Below are the code and all the weights of a small trained network. Each question names an input and a class and asks about switching units off, where a switched-off unit gives its printed mean instead of its output.

import numpy as np


def w(rows, s, z=0):
    codes = np.array(rows[::2]) - 128.0
    scale = np.full(codes.shape[1], s)
    scale[-1] = z or s
    return codes * scale


def norm(h):
    return h / np.sqrt((h * h).mean(-1, keepdims=True) + 1e-5)


def f(y):
    return y / 2 * (1 + np.tanh(0.7978845608 * (y + 0.044715 * y**3)))


def log_softmax(a):
    a = a - a.max(-1, keepdims=True)
    return a - np.log(np.exp(a).sum(-1, keepdims=True))


def net(x, mask):
    res = np.array(x, float).reshape(1, 8) / 4 @ E
    u = 0
    for l in range(3):
        y = f(norm(res) @ A[l][:, :-1].T + A[l][:, -1])
        res = res + np.where(mask[u : u + 4], y, B[l][:, -1]) @ B[l][:, :-1]
        u += 4
    return log_softmax(norm(res)[-1] @ U[:, :-1].T + U[:, -1])


A, B = {}, {}
E = w([
[218,148,99,73,242,124,190,136,69,59,40],'x0',
[43,79,121,80,100,118,205,219,112,115,69],'x1',
[154,102,7,81,94,176,63,69,121,105,60],'x2',
[136,130,162,92,109,97,97,164,157,80,175],'x3',
[178,73,254,141,153,171,68,151,188,145,58],'x4',
[135,142,117,140,122,131,131,120,109,159,98],'x5',
[132,75,138,116,159,87,144,127,141,140,176],'x6',
[129,138,135,129,100,141,156,108,165,131,113],'x7',
],0.0074)
A[0] = w([
[168,166,134,194,152,99,84,48,123,113,165,5],'L0N1',
[140,176,254,217,88,88,212,142,40,103,150,24],'L0N2',
[200,88,87,74,46,123,99,82,105,135,93,94],'L0N3',
[114,103,90,215,124,172,92,209,116,194,196,74],'L0N4',
],0.0073,0.0024)
B[0] = w([
[81,66,153,249,91,52,151,115,124,47,89,200],'L0N1',
[134,37,116,91,164,202,130,67,75,107,210,252],'L0N2',
[99,41,126,81,136,149,136,137,95,84,188,207],'L0N3',
[150,186,127,79,152,139,122,165,154,160,131,195],'L0N4',
],0.012,0.004)
A[1] = w([
[92,254,36,124,114,49,226,60,81,102,208,2],'L1N1',
[59,137,101,143,33,105,74,166,193,240,197,103],'L1N2',
[252,163,105,119,173,69,221,166,87,53,93,122],'L1N3',
[9,112,173,120,153,171,216,234,85,184,192,95],'L1N4',
],0.0054,0.0022)
B[1] = w([
[201,89,122,108,68,106,33,253,150,147,170,244],'L1N1',
[126,171,108,160,196,156,153,107,143,144,146,223],'L1N2',
[96,230,132,138,138,102,152,88,210,175,162,219],'L1N3',
[114,129,91,133,91,109,87,128,136,101,104,253],'L1N4',
],0.015,0.0047)
A[2] = w([
[159,107,143,162,70,86,122,137,124,97,120,252],'L2N1',
[2,126,92,121,117,72,130,195,142,113,68,77],'L2N2',
[106,103,150,164,145,119,120,92,84,166,195,121],'L2N3',
[159,102,200,140,163,154,117,142,151,176,75,151],'L2N4',
],0.0079,0.0014)
B[2] = w([
[176,113,187,123,101,85,203,197,20,165,38,219],'L2N1',
[160,127,170,170,127,64,150,50,70,120,80,252],'L2N2',
[87,123,105,55,167,118,187,81,59,105,76,235],'L2N3',
[201,159,105,147,121,95,69,246,96,159,127,203],'L2N4',
],0.011,0.0031)
U = w([
[102,29,110,78,126,222,150,93,62,103,168,234],'0',
[208,110,134,161,93,116,77,255,123,203,129,190],'1',
[68,227,74,172,196,162,136,103,222,194,161,101],'2',
[121,103,157,251,52,51,182,101,72,118,59,2],'3',
],0.0084,0.0017)

Each question gives the input, the list of numbers given to net, and the class t.
The units are the neurons (one row each of A and B). Each row of codes is followed by its name. A weight is (code - 128) times the scale printed after its matrix; where a second scale follows, it is the last column's (A, B and U).
mask holds one flag per neuron, layer by layer. A switched-off neuron (its flag False) gives its mean, the last column of its row in B, instead of its output. The means were averaged over made-up inputs and are rounded, as every weight is.
A unit's drop is (log p(t) with every unit on - log p(t) with that unit switched off) / (log p(t) with every unit on - log p(t) with every unit switched off).
unit that matters most: the unit with the biggest drop
k most important neurons: the k neurons with the biggest drops, biggest first
top k neurons in layer l: the k neurons of layer l with the biggest drops, biggest first
input [-2,7,0,3,6,1,-3,-1], class 3: unit that matters most => L2N2
input [1,4,-4,8,2,-8,-5,7], class 0: 3 most important neurons => [L0N2 L1N1 L0N1]
input [-5,-1,5,-8,-7,-3,-4,-6], class 1: 3 most important neurons => [L1N1 L0N2 L1N3]
input [6,8,5,6,7,0,2,-3], class 3: top 2 neurons in layer 1 => [L1N1 L1N2]
input [1,5,5,-3,-6,-2,-6,-6], class 1: 3 most important neurons => [L1N1 L0N2 L0N1]
input [5,0,0,-2,-4,-4,-5,8], class 2: 2 most important neurons => [L1N3 L2N4]
input [3,4,-3,-8,-6,1,-5,-1], class 1: 2 most important neurons => [L1N1 L0N1]
input [-8,-2,-8,1,-1,7,-8,7], class 0: 3 most important neurons => [L0N2 L1N3 L2N3]
input [5,-6,-2,6,3,4,-4,-6], class 3: top 2 neurons in layer 0 => [L0N1 L0N4]
input [-7,7,4,-6,-4,7,8,-5], class 2: 2 most important neurons => [L1N2 L0N4]
input [3,6,-1,5,-1,8,3,7], class 3: 4 most important neurons => [L2N2 L1N2 L1N4 L0N4]
input [2,-8,-4,-2,-8,4,8,8], class 1: 2 most important neurons => [L1N1 L2N2]
input [-3,2,-5,-7,-2,0,5,-4], class 0: 2 most important neurons => [L0N2 L1N3]
input [7,0,-2,-5,2,4,-2,1], class 2: unit that matters most => L1N3
input [5,-7,-3,-8,1,-8,-4,-2], class 3: top 2 neurons in layer 0 => [L0N1 L0N4]
input [-5,4,1,-8,-1,5,-1,6], class 2: 2 most important neurons => [L1N2 L0N1]
input [4,-7,-7,-7,-4,6,6,0], class 0: top 3 neurons in layer 2 => [L2N3 L2N2 L2N4]
input [-3,-7,-4,-1,-5,-2,1,-3], class 3: 2 most important neurons => [L0N1 L2N3]
input [-4,8,-3,-1,6,2,6,-5], class 3: top 2 neurons in layer 1 => [L1N4 L1N1]
input [-6,6,-8,1,3,1,-1,-3], class 0: unit that matters most => L0N2
input [6,3,-4,1,-6,7,1,7], class 1: top 2 neurons in layer 1 => [L1N1 L1N2]
input [-7,-6,-3,5,3,2,-1,-5], class 2: top 2 neurons in layer 1 => [L1N2 L1N1]
input [6,-6,-3,-1,5,-1,-1,5], class 2: top 2 neurons in layer 2 => [L2N2 L2N1]
input [-1,-2,0,-1,-1,-1,-6,5], class 3: top 2 neurons in layer 0 => [L0N1 L0N2]
